Here is a tiny trained network, its code and every weight. The questions are about switching its units off for an input and a target symbol, where a switched-off unit gives its printed mean instead of its output.

import numpy as np


def w(rows, s, z=0):
    codes = np.array(rows[::2]) - 128.0
    scale = np.full(codes.shape[1], s)
    scale[-1] = z or s
    return codes * scale


def norm(h):
    return h / np.sqrt((h * h).mean(-1, keepdims=True) + 1e-5)


def f(y):
    return y / 2 * (1 + np.tanh(0.7978845608 * (y + 0.044715 * y**3)))


def softmax(a):
    e = np.exp(a - a.max(-1, keepdims=True))
    return e / e.sum(-1, keepdims=True)


def log_softmax(a):
    a = a - a.max(-1, keepdims=True)
    return a - np.log(np.exp(a).sum(-1, keepdims=True))


def net(x, mask):
    ids = ['αβγδεζθλμξπτφω'.index(c) for c in x.split()]
    T = len(ids)
    res = E[ids] + P[:T]
    r = norm(res)
    for j in range(3):
        rows = slice(3 * j, 3 * j + 3)
        q, k, v = (r @ M[0][rows].T for M in (Q, K, V))
        z = softmax(np.where(np.tri(T) > 0, q @ k.T / 3**0.5, -1e9)) @ v
        o = O[0][rows]
        res = res + np.where(mask[j], z, o[:, -1]) @ o[:, :-1]
    y = f(norm(res) @ A[0][:, :-1].T + A[0][:, -1])
    res = res + np.where(mask[3:11], y, B[0][:, -1]) @ B[0][:, :-1]
    return log_softmax(norm(res)[-1] @ U[:, :-1].T + U[:, -1])


Q, K, V, O, A, B = {}, {}, {}, {}, {}, {}
E = w([
[126,184,129,112],'α',
[134,161,129,129],'β',
[101,159,127,219],'γ',
[154,49,133,185],'δ',
[129,77,142,214],'ε',
[146,192,144,111],'ζ',
[175,61,142,129],'θ',
[15,135,107,69],'λ',
[194,67,124,128],'μ',
[181,85,115,118],'ξ',
[153,49,102,97],'π',
[193,111,205,124],'τ',
[174,248,97,147],'φ',
[98,109,206,112],'ω',
],0.011)
P = w([
[93,110,131,254],'0',
[99,99,131,222],'1',
[104,104,130,194],'2',
[102,100,122,167],'3',
[106,117,113,130],'4',
[119,116,117,106],'5',
[125,103,114,104],'6',
],0.0086)
Q[0] = w([
[230,155,115,73],'H1',
[139,81,154,73],'H1',
[76,184,54,246],'H1',
[133,130,212,156],'H2',
[196,80,150,127],'H2',
[85,253,92,5],'H2',
[46,119,127,113],'H3',
[121,157,141,58],'H3',
[211,189,93,177],'H3',
],0.013)
K[0] = w([
[199,121,119,74],'H1',
[94,108,206,87],'H1',
[145,165,55,222],'H1',
[59,149,119,128],'H2',
[105,130,186,78],'H2',
[174,181,105,253],'H2',
[162,83,157,166],'H3',
[90,95,115,166],'H3',
[110,112,150,36],'H3',
],0.015)
V[0] = w([
[182,169,186,130],'H1',
[180,108,175,144],'H1',
[201,139,67,139],'H1',
[17,104,71,99],'H2',
[63,176,170,118],'H2',
[125,123,215,117],'H2',
[248,225,151,138],'H3',
[103,94,245,93],'H3',
[220,95,84,118],'H3',
],0.016)
O[0] = w([
[27,132,128,106,133],'H1',
[112,134,109,71,252],'H1',
[138,207,99,137,76],'H1',
[137,25,75,122,114],'H2',
[81,90,122,182,15],'H2',
[84,117,217,150,172],'H2',
[61,233,124,134,34],'H3',
[82,7,158,44,137],'H3',
[148,218,107,90,68],'H3',
],0.014,0.0042)
A[0] = w([
[177,139,249,149,62],'N1',
[98,178,215,120,10],'N2',
[110,151,124,85,167],'N3',
[171,108,238,155,135],'N4',
[19,192,231,125,126],'N5',
[164,128,94,133,79],'N6',
[85,80,161,57,158],'N7',
[184,126,183,63,193],'N8',
],0.011,0.0013)
B[0] = w([
[140,208,179,61,185],'N1',
[141,129,49,95,188],'N2',
[157,129,127,67,143],'N3',
[128,127,216,53,196],'N4',
[122,38,7,137,254],'N5',
[161,130,70,131,147],'N6',
[85,98,78,115,201],'N7',
[69,130,116,130,206],'N8',
],0.014,0.0059)
U = w([
[100,133,128,172,13],'α',
[118,157,125,185,22],'β',
[146,110,162,228,255],'γ',
[200,131,204,116,82],'δ',
[180,106,232,139,129],'ε',
[89,135,56,190,58],'ζ',
[144,174,204,63,115],'θ',
[151,83,126,149,118],'λ',
[169,204,141,108,89],'μ',
[188,207,122,116,137],'ξ',
[250,93,60,109,110],'π',
[52,111,63,29,187],'τ',
[100,230,62,162,183],'φ',
[73,44,219,124,111],'ω',
],0.013,0.0049)

Each question gives the input, a string of symbols that net reads in full, and the target symbol t.
The units are the heads (3 rows each of Q, K, V and O) and the neurons (one row each of A and B). Each row of codes is followed by its name. A weight is (code - 128) times the scale printed after its matrix; where a second scale follows, it is the last column's (O, A, B and U).
mask holds one flag per unit, heads first, then neurons. A switched-off unit (its flag False) gives its mean, the last column of its rows in O or B, instead of its output. The means were averaged over made-up inputs and are rounded, as every weight is.
A unit's drop is (log p(t) with every unit on - log p(t) with that unit switched off) / (log p(t) with every unit on - log p(t) with every unit switched off).
The circuit of an input: a set's keep is (log p(t) with only the set's units on - log p(t) with every unit switched off) / (log p(t) with every unit on - log p(t) with every unit switched off). Starting from all 11 units, units are removed one at a time, each time the one whose removal leaves the highest keep (on an exact tie, the one counted first), for as long as the keep stays at least 0.8.
circuit, biggest first: the units of the circuit, biggest drop first
most important unit: the unit with the biggest drop
top k neurons: the k neurons with the biggest drops, biggest first
heads that matter: for each layer, one digit per head in row order, 1 if its drop is at least 0.15 and else 0, layers parted by /
drop when u is switched off: that unit's drop, to one decimal
input π π γ φ ξ, target φ: heads that matter => 001
input θ γ γ α φ, target φ: heads that matter => 000
input θ δ γ θ θ, target θ: heads that matter => 010
input γ π ξ, target π: most important unit => H2
input π γ α ξ γ π ζ, target π: heads that matter => 010
input π ε ε θ ε θ γ, target θ: heads that matter => 000
input ε γ β, target ε: top 2 neurons => [N5, N4]
input α τ δ, target τ: circuit, biggest first => [H2, N5, N1]
input β θ ε, target θ: circuit, biggest first => [H2, N1]
input θ δ ω γ γ, target ω: heads that matter => 001
input γ φ γ τ, target φ: heads that matter => 011
input τ γ π γ δ, target π: circuit, biggest first => [H2, H1]
input ξ φ τ μ, target φ: heads that matter => 001
input μ δ φ γ β, target φ: heads that matter => 000
input γ φ γ ε, target φ: circuit, biggest first => [H3]
input τ β θ ζ β γ, target ζ: heads that matter => 001
input τ τ ε, target τ: top 2 neurons => [N5, N2]
input γ ω γ ε, target ω: heads that matter => 010
input μ ξ γ, target ξ: circuit, biggest first => [H3, H2]
input π τ γ τ μ π γ, target π: circuit, biggest first => [H1]
input δ ζ θ φ θ ω θ, target ω: heads that matter => 110
input μ θ ε γ γ ξ, target ξ: heads that matter => 000
input γ π ε α γ ω, target ω: heads that matter => 000
input ξ ω λ, target ξ: heads that matter => 001
input τ γ π ω π δ, target ω: top 2 neurons => [N5, N2]
input ε γ τ, target τ: circuit, biggest first => [N5, N2, H2]
input γ τ π ω δ, target ω: circuit, biggest first => [H2]
input π ω β ω ω ω μ, target ω: drop when H2 is switched off => 0.1
input γ π θ, target π: drop when H3 is switched off => 0.0
input γ φ θ, target φ: drop when H3 is switched off => 0.7
